Below is a small trained network, with its code and all its weights. Each question gives an input and a target symbol and asks what happens when units are switched off, that is, made to give their printed mean instead of their output.

import numpy as np


def w(rows, s, z=0):
    codes = np.array(rows[::2]) - 128.0
    scale = np.full(codes.shape[1], s)
    scale[-1] = z or s
    return codes * scale


def f(y):
    return y / 2 * (1 + np.tanh(0.7978845608 * (y + 0.044715 * y**3)))


def softmax(a):
    e = np.exp(a - a.max(-1, keepdims=True))
    return e / e.sum(-1, keepdims=True)


def log_softmax(a):
    a = a - a.max(-1, keepdims=True)
    return a - np.log(np.exp(a).sum(-1, keepdims=True))


def net(x, mask):
    ids = ['αγδζηθλμξπστφψ'.index(c) for c in x.split()]
    T = len(ids)
    res = E[ids] + P[:T]
    u = 0
    for l in range(2):
        r = res
        for j in range(2):
            rows = slice(2 * j, 2 * j + 2)
            q, k, v = (r @ M[l][rows].T for M in (Q, K, V))
            z = softmax(np.where(np.tri(T) > 0, q @ k.T / 2**0.5, -1e9)) @ v
            o = O[l][rows]
            res = res + np.where(mask[u + j], z, o[:, -1]) @ o[:, :-1]
        u += 2
        y = f(res @ A[l][:, :-1].T + A[l][:, -1])
        res = res + np.where(mask[u : u + 4], y, B[l][:, -1]) @ B[l][:, :-1]
        u += 4
    return log_softmax(res[-1] @ U[:, :-1].T + U[:, -1])


Q, K, V, O, A, B = {}, {}, {}, {}, {}, {}
E = w([
[124,71,122,166,96,155,165,151],'α',
[113,105,165,104,105,132,162,189],'γ',
[121,207,144,87,197,111,136,210],'δ',
[144,93,115,73,158,93,133,173],'ζ',
[110,43,97,182,45,135,120,95],'η',
[71,77,177,179,157,108,211,86],'θ',
[163,128,84,95,124,87,166,175],'λ',
[117,109,130,49,35,173,93,199],'μ',
[92,136,91,190,94,91,169,53],'ξ',
[75,204,174,155,81,141,195,156],'π',
[113,166,163,119,208,89,239,168],'σ',
[140,7,113,93,113,126,92,157],'τ',
[159,163,75,116,50,132,99,206],'φ',
[120,32,154,79,228,103,168,150],'ψ',
],0.018)
P = w([
[252,141,152,149,78,181,71,117],'0',
[175,146,192,110,99,119,133,111],'1',
[163,114,119,146,139,169,115,131],'2',
[137,123,129,134,118,113,130,143],'3',
[124,116,114,142,123,122,139,150],'4',
[116,103,80,144,142,141,125,148],'5',
[85,126,131,140,116,81,133,174],'6',
[87,114,59,126,133,133,137,139],'7',
[61,126,113,125,123,71,144,173],'8',
[67,128,63,121,121,108,152,162],'9',
[67,113,71,124,122,118,171,193],'10',
],0.015)
Q[0] = w([
[141,153,127,105,167,255,95,46],'0.h0',
[162,144,199,90,103,88,105,88],'0.h0',
[248,173,185,122,147,152,59,19],'0.h1',
[121,108,108,107,132,125,179,145],'0.h1',
],0.0071)
K[0] = w([
[199,142,200,138,113,83,107,107],'0.h0',
[174,144,113,138,164,177,109,91],'0.h0',
[254,155,220,122,112,157,116,64],'0.h1',
[35,132,84,138,81,115,140,170],'0.h1',
],0.0096)
V[0] = w([
[168,136,245,100,156,140,211,100],'0.h0',
[21,124,122,132,118,65,120,149],'0.h0',
[100,177,91,117,72,71,124,147],'0.h1',
[138,123,160,74,172,109,101,176],'0.h1',
],0.011)
O[0] = w([
[118,143,144,118,40,78,59,122,252],'0.h0',
[37,121,143,49,159,169,105,109,180],'0.h0',
[109,63,162,173,254,126,118,93,198],'0.h1',
[140,142,30,161,36,206,159,65,101],'0.h1',
],0.0097,0.0035)
A[0] = w([
[165,194,134,139,149,127,3,180,186],'0.n0',
[121,125,93,244,163,52,75,11,195],'0.n1',
[31,113,100,227,66,76,188,103,255],'0.n2',
[77,125,47,118,143,91,73,193,148],'0.n3',
],0.005,0.0046)
B[0] = w([
[123,122,151,75,78,94,168,171,154],'0.n0',
[201,12,129,122,104,125,153,211,143],'0.n1',
[121,91,22,135,147,254,235,91,254],'0.n2',
[86,89,82,45,87,76,160,183,170],'0.n3',
],0.008,0.0081)
Q[1] = w([
[103,132,130,113,128,112,161,255],'1.h0',
[103,92,96,107,125,149,180,148],'1.h0',
[46,106,79,127,108,114,108,230],'1.h1',
[162,152,110,91,164,61,109,80],'1.h1',
],0.0066)
K[1] = w([
[79,108,104,117,153,152,120,120],'1.h0',
[44,123,77,94,155,152,132,179],'1.h0',
[11,121,98,99,135,124,169,126],'1.h1',
[135,112,254,189,63,182,152,148],'1.h1',
],0.0071)
V[1] = w([
[125,255,141,58,126,163,95,179],'1.h0',
[137,221,139,204,123,131,207,141],'1.h0',
[136,160,52,88,231,21,158,144],'1.h1',
[85,106,152,120,142,168,208,63],'1.h1',
],0.0075)
O[1] = w([
[134,43,1,219,152,150,99,124,2],'1.h0',
[76,43,135,94,121,23,116,119,171],'1.h0',
[179,96,106,114,64,90,164,29,107],'1.h1',
[78,147,202,173,84,63,99,157,218],'1.h1',
],0.01,0.0056)
A[1] = w([
[141,186,133,193,109,157,181,133,232],'1.n0',
[147,226,204,133,127,121,143,200,252],'1.n1',
[140,246,188,99,254,122,105,197,76],'1.n2',
[97,56,133,59,180,183,123,144,145],'1.n3',
],0.0078,0.0038)
B[1] = w([
[183,173,2,66,128,145,165,182,169],'1.n0',
[65,149,38,81,170,153,67,125,255],'1.n1',
[210,41,140,93,101,176,129,32,165],'1.n2',
[164,100,159,201,160,82,166,206,198],'1.n3',
],0.0093)
U = w([
[130,71,89,71,131,92,144,177,207],'α',
[92,102,94,137,135,130,134,134,254],'γ',
[116,24,59,171,122,146,124,75,90],'δ',
[157,147,115,138,104,142,156,115,138],'ζ',
[129,75,101,101,168,177,110,100,32],'η',
[107,188,131,78,83,94,76,140,69],'θ',
[162,125,130,123,105,105,154,121,112],'λ',
[144,143,98,164,220,157,139,145,72],'μ',
[142,102,137,101,144,122,94,99,156],'ξ',
[121,63,157,161,155,41,71,175,151],'π',
[119,81,129,137,1,75,106,110,95],'σ',
[155,237,98,122,182,154,158,137,69],'τ',
[171,116,134,172,210,113,149,145,100],'φ',
[132,178,95,118,50,144,147,116,31],'ψ',
],0.0099,0.0053)

Each question gives the input, a string of symbols that net reads in full, and the target symbol t.
The units are the heads (2 rows each of Q, K, V and O) and the neurons (one row each of A and B). Each row of codes is followed by its name. A weight is (code - 128) times the scale printed after its matrix; where a second scale follows, it is the last column's (O, A, B and U).
mask holds one flag per unit, layer by layer, with each layer's heads first. A switched-off unit (its flag False) gives its mean, the last column of its rows in O or B, instead of its output. The means were averaged over made-up inputs and are rounded, as every weight is.
A unit's drop is (log p(t) with every unit on - log p(t) with that unit switched off) / (log p(t) with every unit on - log p(t) with every unit switched off).
The circuit of an input: a set's keep is (log p(t) with only the set's units on - log p(t) with every unit switched off) / (log p(t) with every unit on - log p(t) with every unit switched off). Starting from all 12 units, units are removed one at a time, each time the one whose removal leaves the highest keep (on an exact tie, the one counted first), for as long as the keep stays at least 0.8.
circuit, biggest first: the units of the circuit, biggest drop first
unit that matters most: the unit with the biggest drop
k most important neurons: the k neurons with the biggest drops, biggest first
top k neurons in layer l: the k neurons of layer l with the biggest drops, biggest first
heads that matter: for each layer, one digit per head in row order, 1 if its drop is at least 0.15 and else 0, layers parted by /
input α ξ σ π π ψ, target π: heads that matter => 00 / 00
input δ π α γ α λ θ δ, target θ: circuit, biggest first => 0.n2, 1.h1
input ξ ψ ψ λ ψ μ, target ψ: circuit, biggest first => 1.h0, 0.h1
input π π δ η σ ψ π π σ α, target σ: heads that matter => 00 / 01
input θ δ θ π, target θ: circuit, biggest first => 0.h0
input γ γ π ζ θ π π α γ γ δ, target γ: circuit, biggest first => 1.h1, 0.h1, 0.h0
input π μ α δ π η, target π: circuit, biggest first => 0.h1, 1.n3, 1.n0
input θ γ τ π δ φ φ λ, target φ: heads that matter => 11 / 00
input π η δ, target η: heads that matter => 00 / 01
input δ π ξ η α α ξ π λ π γ, target π: 3 most important neurons => 0.n2, 1.n3, 1.n0
input α α φ θ, target φ: circuit, biggest first => 1.h1, 1.n3, 1.n1, 0.n2
input π α π, target α: circuit, biggest first => 1.h0, 0.h0, 1.h1, 0.h1
input δ π ζ, target π: circuit, biggest first => 0.n2, 1.n0
input θ π σ π τ, target π: circuit, biggest first => 0.n2, 1.n3
input ξ π λ δ σ, target δ: circuit, biggest first => 1.h0, 0.h1, 1.h1
input α θ μ λ γ ζ σ η φ δ θ, target δ: unit that matters most => 1.h1
input π η ψ γ π φ, target π: heads that matter => 01 / 10
input ζ φ η, target α: circuit, biggest first => 0.h0, 1.h0, 0.n1
input η α π δ θ, target δ: circuit, biggest first => 0.n3, 1.h0
input θ α η α γ π δ, target π: circuit, biggest first => 0.n2, 1.n0
input ζ π ξ, target α: circuit, biggest first => 0.n1, 1.h1, 0.h0, 1.h0
input γ μ δ ψ θ θ θ π, target θ: heads that matter => 00 / 01
input π π α, target π: heads that matter => 00 / 11
input θ λ θ μ π ξ γ δ σ θ, target σ: heads that matter => 11 / 01
input λ ζ τ θ η δ α π μ, target π: top neuron in layer 0 => 0.n2
input σ φ θ α ξ π σ, target π: heads that matter => 10 / 11
input τ ψ ξ η θ ζ γ π θ σ π, target σ: top 2 neurons in layer 0 => 0.n3, 0.n1
input α π γ, target π: 3 most important neurons => 0.n2, 1.n0, 0.n3
